Rows, each with roughly how far along a hidden order it lies (0 to 20):
In the rows, 128 means zero.
[108  81  92 104 115 126 135 133 143 138 149 123 157 175 156 153 169 162
 156 138 134 127 127 127 129 113 110 104  94  76  84 114 105  99 103 115
  81 128 126 129 130 118 127 133 170 204 140 158 155 164 182 202 198 167
 146 123 126  84 127 123 113  92  73 119]
20
[140 158 155 148 141 138 169 147 165 148 147 107 110 120 119  95  84  87
  94 102  93  95  85 116 125 125 125 130 125 150 167 148 166 152 154 154
 214 137 135 144 135 126 125 125  86 108 126  70 109  99  45  59 124 102
 115 107 122 100 132 135 120 139 127 132]
10
[137 166 160 146 139 137 165 149 171 167 150 142 118 122 124 103  89  90
 101 105  94  98  81 101 120 119 132 133 124 141 159 137 169 151 156 158
 211 138 138 149 140 135 128 126  98 119 127  88 110  96  37  65 108 107
 110 104 119  85 131 132 122 131 113 129]
9
[131 140 143 141 146 136 152 151 159 189 154 172 144 132 124 124 130 110
 107 115 110 113 110 101 119 113 109 115 125 122 120 125 119 126 135 141
 237 135 137 144 136 163 140 140 198 175 131 130 119 109  97  78  84  88
 111 114 117  75 108 102 116 111 128 130]
14
[137 130 118 122 123 121 103 114  83  85  88  98 113  95 106 125 135 132
 125 128 129 130 138 126 135 150 148 155 160 189 237 151 158 169 147 128
 138 122 125 109 114 101 115 112  54   1 108  88 109 116 167 162 112 147
 145 163 150 245 125 141 154 186 189 136]
3
[137 160 158 151 144 138 143 132 126 114 113 102 111 104 107 101  76  73
  73 105 105 119 126 133 131 134 141 146 152 192 226 151 161 159 159 155
 192 130 129 123 126 111 121 119  64  55 118  88 101 100  81  92  17 116
 127 127 124 116 125 130 135 190 171 135]
12
[112  99 114 132 128 132 144 140 160 190 167 172 157 171 153 152 150 145
 129 123 121 119 109 117 119 109 101 104 112  82  66 115 114 112 118 123
  85 128 126 132 138 156 140 139 177 216 141 171 163 164 168 136 137 119
 118 111 114  64 116 110 105  45  40 115]
18
[126 119 130 139 140 135 148 143 150 179 159 189 164 151 137 131 126 108
 111 114 109 113 103  88 115 102  89  93 108 117 131 135 134 142 149 153
 249 135 139 147 139 164 139 137 160 133 126 118 118 106  82  76  76  84
 107 114 117  84 115 116 124 114 132 126]
5
[144 167 155 134 129 126 115 117 105  90  98  85  95  86 101 101  89  99
 121 128 135 135 141 141 138 148 155 159 158 190 216 146 150 146 136 130
 112 126 123 112 120  92 116 117  77  71 120  94 112 115 135 124 115 115
 126 136 138 187 145 139 145 173 176 138]
16
[122 105 107 112 113 117 103  99  89  69 109 122 129 135 142 138 151 158
 162 145 148 146 159 163 137 143 142 135 121 107  88 118 106 100 100 103
  21 123 120 108 120 109 125 127 121 130 126 115 137 146 174 179 178 156
 144 144 147 204 150 142 135 130 110 124]
20
[131 129 118 120 120 124 113 113 104  64  94  65  90  98 120 121 131 134
 138 136 142 145 160 164 139 151 163 159 145 166 164 127 132 119 117 108
  19 121 119 109 121 102 120 119  81 105 129 125 128 127 109 115 147 150
 147 142 141 175 148 149 151 212 162 133]
18
[128 123 114 119 119 123 106 108 105  80 111  91 113 107 123 120 125 124
 121 126 122 133 147 155 137 146 148 151 154 187 219 147 145 135 123 116
  75 125 121 111 117  93 118 115  38  30 120 111 127 132 137 150 146 161
 151 147 147 198 150 146 148 190 154 129]
2
[116  95 104 108 109 119 101  99 111  98 138 126 141 149 143 141 157 160
 162 141 148 141 156 163 138 133 134 119 110 101  77 115  99  90  96 109
  24 124 120 120 126 120 126 127  97 138 132 125 149 165 169 170 182 161
 148 139 145 187 141 141 123 113  94 124]
20
[110  79  95 117 124 129 136 134 134 167 159 188 163 169 153 154 168 167
 151 135 129 124 118 123 122 113 102  99 102  84  69 114 109 107 114 123
 118 128 127 126 126 140 135 139 179 199 136 165 156 167 197 193 169 138
 130 119 121  85 118 116 109  66  62 118]
19
[137 159 160 149 144 138 154 136 138 101 128  92 103  93 114  93  77  64
  79 102 103 111 124 146 131 131 142 148 138 193 211 152 167 148 144 152
 182 134 128 127 127 110 121 119  50  85 124  69 116 106  57  73 131 121
 125 113 122  83 129 139 135 198 157 134]
12
[141 167 160 150 144 136 155 142 137 131 121 111 126 114 111 102  85  93
 102 115 113 114 107 115 126 126 127 125 121 124 135 140 154 154 149 149
 196 136 138 148 140 157 131 128 107  92 121  93 106  96  51  43  76  85
 107 110 118 126 130 152 134 175 168 134]
10
[138 163 160 147 143 134 141 131 127 105 117  96 107 104 106  97  77  73
  78 107 106 123 129 138 132 136 142 152 152 191 221 151 142 160 157 142
 174 130 127 124 125 110 121 116  53  55 118  81 108 104  78  89 114 124
 126 122 124 103 129 136 152 202 175 133]
13
[144 165 154 146 139 131 131 125 118 112 114  88 103 101 107 104  98  97
 105 116 114 124 124 129 127 122 123 136 140 174 202 149 156 152 156 160
 243 136 135 136 129 120 122 122  85  62 120  87  99  84  34  36  74  98
 125 127 132 143 138 140 146 207 179 137]
7
[121 128 129 127 123 129 139 135 158 175 161 153 147 168 157 139 159 154
 143 125 118 109 107 119 121 106 103  96  90  77  50 107 109 109 122 135
 133 132 133 147 143 157 143 141 180 225 143 154 154 143 106 116 142 104
 114  98 110  25 118 124 108  91  78 122]
2
[124 107 113 117 114 122 102 103  92  60  88  80 115 120 130 136 130 136
 151 143 153 150 159 157 139 148 154 148 139 134 105 125 110 111 108 101
  26 120 119 110 119 104 122 120 118 118 127 117 125 116 157 109 175 170
 138 141 144 195 148 147 150 166 134 127]
19
[137 137 129 123 123 125  92 110 100  69  92  55  84  82 111 112 106 135
 131 133 137 140 149 163 140 150 160 158 151 169 182 136 128 121 119 116
  74 123 119 104 117  99 117 119  81  89 122 118 124 126 108 107 125 140
 140 144 144 175 142 141 150 213 188 136]
18
[118 100 107 113 118 124 117 126 123 132 117 124 129 140 142 156 167 160
 151 141 155 151 161 151 134 132 122 120 118 119  68 107  94  95  91  97
  22 119 121 120 127 135 132 132 173 167 138 186 157 162 206 199 175 162
 140 136 130 123 122 121 118  59  92 120]
0
[134 159 152 145 145 132 140 152 152 193 145 162 132 115 115 122 112 105
 100 115 109 112  95  80 115 119 114 131 145 146 163 139 151 173 172 155
 255 135 138 145 135 146 131 128 118  87 119 113 100  91  73  77  68  96
 113 125 122 137 122 118 128  94 129 128]
8
[119  99 102 109 108 123 114 114 110  82 122 111 123 129 132 116 112 135
 145 142 145 138 149 160 139 145 162 156 137 141 122 123 120 108 106 108
  39 121 117 105 115  92 117 126 117 145 132 135 142 156 182 192 195 175
 153 141 146 179 142 137 126 132 111 123]
0
[122 115 122 128 126 128 119 131 132 167 150 178 151 151 146 160 175 185
 155 139 134 128 121 109 120 117 100  99 107  81  45 108  98 115 115 127
 158 129 131 139 134 165 140 141 196 192 137 179 151 150 153 127 114 113
 119 121 114  69 106 110 112  68 100 122]
2
[108  84 111 120 127 132 144 134 161 168 178 171 152 185 157 147 159 150
 144 127 119 114 111 131 122 103 103  98  85  77  42 116 118  95 111 126
  78 130 125 128 134 139 136 141 174 220 143 150 170 171 179 156 197 131
 119 101 115  46 121 126 106  59  42 116]
19
[136 141 127 122 123 123 111 112 100  77  97  87 103 101 111 115 118 124
 126 126 125 124 125 137 133 147 155 151 148 175 204 148 162 159 145 138
 130 125 123 119 119 102 116 112  42  12 113  69 100 116 125 149 138 157
 139 144 147 205 150 147 152 192 174 135]
4
[118  90  96 110 118 121 109 115 107 111 116 130 132 113 118 135 154 161
 157 146 155 146 154 144 135 154 148 141 140 126 104 126 107 116 112 104
  40 117 118  98 114 105 125 129 148 130 128 165 142 169 220 213 167 191
 152 151 145 182 130 118 127  95 118 123]
0
[138 138 126 123 120 123 111 116 104  69  88  63  89  87 103 114 120 131
 135 134 139 142 158 159 142 158 156 160 157 180 183 137 132 121 120 118
  65 121 119 107 115 100 119 117  64  73 123 120 117 125 121 120 119 134
 141 148 142 187 141 141 148 211 200 137]
18
[137 161 155 144 141 135 158 145 166 169 149 128 122 126 119 108  94  92
 103 108  96  99  87  97 120 116 131 136 132 151 190 144 162 160 157 162
 226 138 137 147 136 135 127 125  97 101 124  82 108 101  59  65 101  97
 111 111 119 102 129 129 121 132 119 130]
9
[131 120 119 121 123 124 110 100 105  72 110  90 106 120 121 118 121 123
 126 120 123 127 137 156 138 146 153 147 146 192 209 148 154 139 129 125
  83 125 121 113 119  98 115 113  29  37 119  92 113 158 138 135 158 164
 146 146 151 194 152 149 149 208 159 132]
3
[112  79  81 102 111 122 120 129 128 149 131 164 160 160 156 166 163 180
 162 145 143 138 134 123 124 122 110 107 112  68  60 110 104 111 112 110
  95 125 128 123 125 118 125 128 170 164 135 177 144 157 209 215 175 174
 146 141 131 130 117 114 116  75  90 120]
20
[111  74  87 116 123 130 141 134 146 148 165 173 152 181 159 148 163 158
 152 133 127 120 118 131 126 112 109  94  91  72  55 114 108  85 107 115
  93 129 125 124 129 128 135 137 188 216 144 148 162 170 172 179 192 148
 129 110 119  53 121 123 105  79  44 116]
19
[145 171 152 143 140 129 127 128 114 106 104  93 102  91 105 106 104 100
 109 120 119 127 127 120 124 124 120 136 149 178 195 141 149 153 162 161
 255 135 134 132 126 120 123 121  85  63 117  80  94  77  45  47  67 105
 127 136 132 159 134 135 150 203 190 138]
7
[139 163 154 140 132 130 131 120 126  82 108  71  91 111 116 101  87  95
 114 116 121 120 119 136 126 125 141 150 137 174 178 141 153 152 148 160
 185 134 128 127 127 108 120 119  63  88 122  54 110  82  29  59 136 129
 132 118 132 137 149 156 148 230 169 135]
6
[138 147 133 124 124 126 118 114 111  71 106  84 108  99 113 111 109 117
 126 127 124 123 120 129 133 144 152 155 148 166 203 149 163 164 150 141
 123 127 124 117 121 100 117 115  48  34 113  65  98 105 107 128 148 140
 135 149 144 195 152 150 154 207 181 135]
4
[124 116 132 138 140 137 153 142 152 181 170 180 152 147 141 123 112 109
 116 112 107 109  97 101 113 100  96  93 102 105 117 131 137 133 140 150
 214 137 138 151 142 162 138 138 158 166 131  94 126 119  62  65  96  83
 106  98 113  59 120 131 119 132 116 127]
5
[115 107 124 132 133 131 144 145 157 189 165 184 162 165 156 146 157 147
 130 123 122 121 113 108 119 108 102 104 108  89  69 117 124 120 122 122
 106 126 126 131 136 160 138 140 176 189 139 178 158 164 166 141 132 120
 118 116 116  76 111 112 107  31  49 116]
18
[138 149 127 127 124 125 113 115 107  72  99  44  89 101 114 105 109 117
 126 124 123 123 122 132 134 146 156 152 143 172 192 151 165 160 148 139
 130 126 124 124 121 101 118 115  50  29 116  59 101 107 112 132 143 140
 138 138 143 189 150 149 151 200 179 135]
4
[116  94 108 118 121 127 124 125 118 116 131 149 150 157 154 150 165 162
 161 146 151 142 136 130 124 124 107 105 112  89  49 105  97 101  93  94
  48 126 129 131 132 139 136 140 194 197 138 181 155 162 199 183 150 141
 128 124 122 106 115 118 110  57  86 121]
0
[116 101 106 115 122 125 127 129 124 118 120 134 139 157 149 152 157 158
 148 146 139 147 151 148 128 123 122 114 115  89  64 111  95  95  95  95
   5 120 124 126 129 139 133 136 185 206 140 177 161 169 194 182 174 148
 134 130 123 113 120 115 111  58  75 121]
0
[118  99  86 105 106 118 103 107 115 118 133 139 137 145 144 151 169 175
 164 145 150 146 154 152 136 128 122 117 115 101  64 111  91  94 103 110
  43 123 122 120 127 129 126 126 100 154 130 154 152 164 170 164 172 169
 151 146 145 152 134 131 122 102  94 122]
20
[118  98 100 106 109 118  95 102 105  98 126 133 134 138 140 142 167 174
 160 146 153 144 156 155 136 135 129 120 118 108  81 118 101 103  99 106
  54 126 121 115 123 125 128 128 111 112 128 142 146 160 190 176 171 159
 149 147 148 187 141 134 129 101 103 124]
20
[121 111 118 124 116 125 120 103 106  44 107  55 102 141 140 119 125 136
 152 149 149 140 154 171 142 143 156 149 123 129 111 123 121  95  96 103
   1 124 118 119 127 109 118 123 100 162 133 100 131 133 103 117 210 168
 143 121 138 138 159 165 143 205 125 126]
19
[141 159 150 141 142 136 154 152 148 149 124 121 115 112 111 110  94  90
  89 107  94 105  94 103 124 130 135 134 141 165 211 151 164 168 169 158
 238 135 136 137 129 121 125 122  94  76 117  83 105  90  63  86  87  98
 119 126 127 127 124 122 122 140 158 135]
10
[118 117 130 134 130 131 143 195 152 190 169 190 159 162 150 150 148 135
 122 122 117 121 105 105 117 110 103 102 111  91  76 119 123 132 124 122
  47 127 129 137 138 160 138 138 177 181 138 183 156 154 153 147 124 110
 116 112 115  70 110 109 104  28  62 115]
18
[139 160 151 145 145 135 152 141 135 125 120 101 112 109 117 111  90  80
  80 106  96 112 110 122 128 137 142 142 145 164 214 150 165 152 158 165
 223 133 132 129 126 121 124 121  82  56 118  87 106 100  91  83  94 121
 124 131 125 122 123 127 131 151 170 136]
11
[141 155 149 140 144 136 149 153 139 140 116 115 115 105 109 111  97  91
  88 105  96 107 107 110 127 133 135 141 144 167 203 151 164 169 163 156
 215 134 135 131 127 122 124 123  91  59 117  90 101  91  84  79  87 102
 121 131 130 133 123 120 128 152 192 135]
11
[144 169 161 146 143 133 139 133 122 115 112 113 114  97 105 105  84  97
 100 115 117 120 120 121 127 130 119 121 136 146 179 145 158 156 147 147
 253 136 141 146 133 138 126 122  96  73 118 105 101  89  63  44  68  85
 111 126 129 167 131 132 143 165 181 136]
9
[121 122 134 134 137 131 145 146 160 193 163 182 163 162 149 149 141 132
 127 121 119 118 105  96 117 108 105 105 109  90  84 119 125 122 124 121
 101 127 130 140 138 161 139 138 185 193 139 186 148 150 148 154 116 111
 117 112 113  73 114 112 103  27  53 120]
17
[143 169 159 145 137 130 129 118 120 109 110  93 100  91 104 107 100  98
 105 118 119 125 126 125 125 123 122 131 145 173 203 143 155 153 155 160
 229 136 135 133 128 121 123 120  88  72 119  78  95  76  36  44  77 106
 123 130 133 148 134 139 149 211 182 137]
7
[146 146 160 145 136 127 118 121 106 103  99  91 104  85 105 105  93  80
 100 127 134 136 134 128 133 145 161 157 163 191 222 146 154 162 149 135
 150 125 125 116 119  99 117 115  71  48 117 103 107 104 124 140 104 122
 124 133 129 168 137 138 150 175 175 136]
15
[110 102 123 129 131 130 137 141 151 194 163 174 169 164 150 153 160 150
 135 132 119 118 111 109 119 108  98 107 105  88  76 119 108 110 123 126
 111 126 125 131 134 157 140 139 184 177 137 178 160 168 173 152 140 122
 119 116 116  76 118 114 105  39  54 116]
18
[141 161 146 132 126 126 116 119 108  83  93  83 105  97 109 112  88 114
 119 129 130 125 133 119 128 132 151 157 155 170 192 144 156 171 158 152
 253 128 128 117 121 104 119 118  67  36 113  64  91  88  94 108 121 135
 132 142 139 189 146 146 151 208 182 137]
5
[117  95 104 108 114 124 117 112 124  94 138 113 119 131 128 118 135 152
 157 141 140 137 148 174 144 153 149 140 119 116  93 120 109  99  99 103
   1 121 115 101 117  98 123 128 130 168 135 151 160 170 177 157 203 171
 147 136 140 139 135 132 119 123  83 122]
0
[125 119 126 132 136 135 150 147 153 171 160 180 161 160 144 131 123 122
 117 121 110 117  98 102 115  90  89  92  99  97 119 129 134 135 139 146
 223 136 139 148 141 165 139 140 192 176 131 118 123 117  93  83 109  87
 107 106 115  77 115 119 116 104 120 127]
5
[112  87  84 109 109 122 125 124 151 128 158 127 136 174 161 145 159 158
 159 152 139 132 136 150 129 121 120 113  85  79  32 112 104  85  92 109
  21 127 124 130 133 121 124 126 121 209 145 156 167 162 130 166 221 176
 150 117 131  80 132 135 114 108  54 119]
20
[139 153 152 143 143 138 161 150 154 146 134 120 114 113 116 105 112  81
  91 103  92 101  94 119 126 128 137 136 136 158 191 149 165 164 155 158
 212 137 135 138 131 124 124 122  85  90 122  77 106 106  53  75 102 105
 118 121 127 109 126 126 122 149 142 135]
11
[129 123 120 122 118 125 117 109 109  50 100  49  87 109 125 122 128 133
 139 134 145 140 154 176 141 148 161 159 136 158 140 129 123 107 106 115
  32 124 118 113 121 102 118 119  65 128 131 121 130 126  84 118 168 161
 147 132 140 146 148 156 149 224 156 131]
18
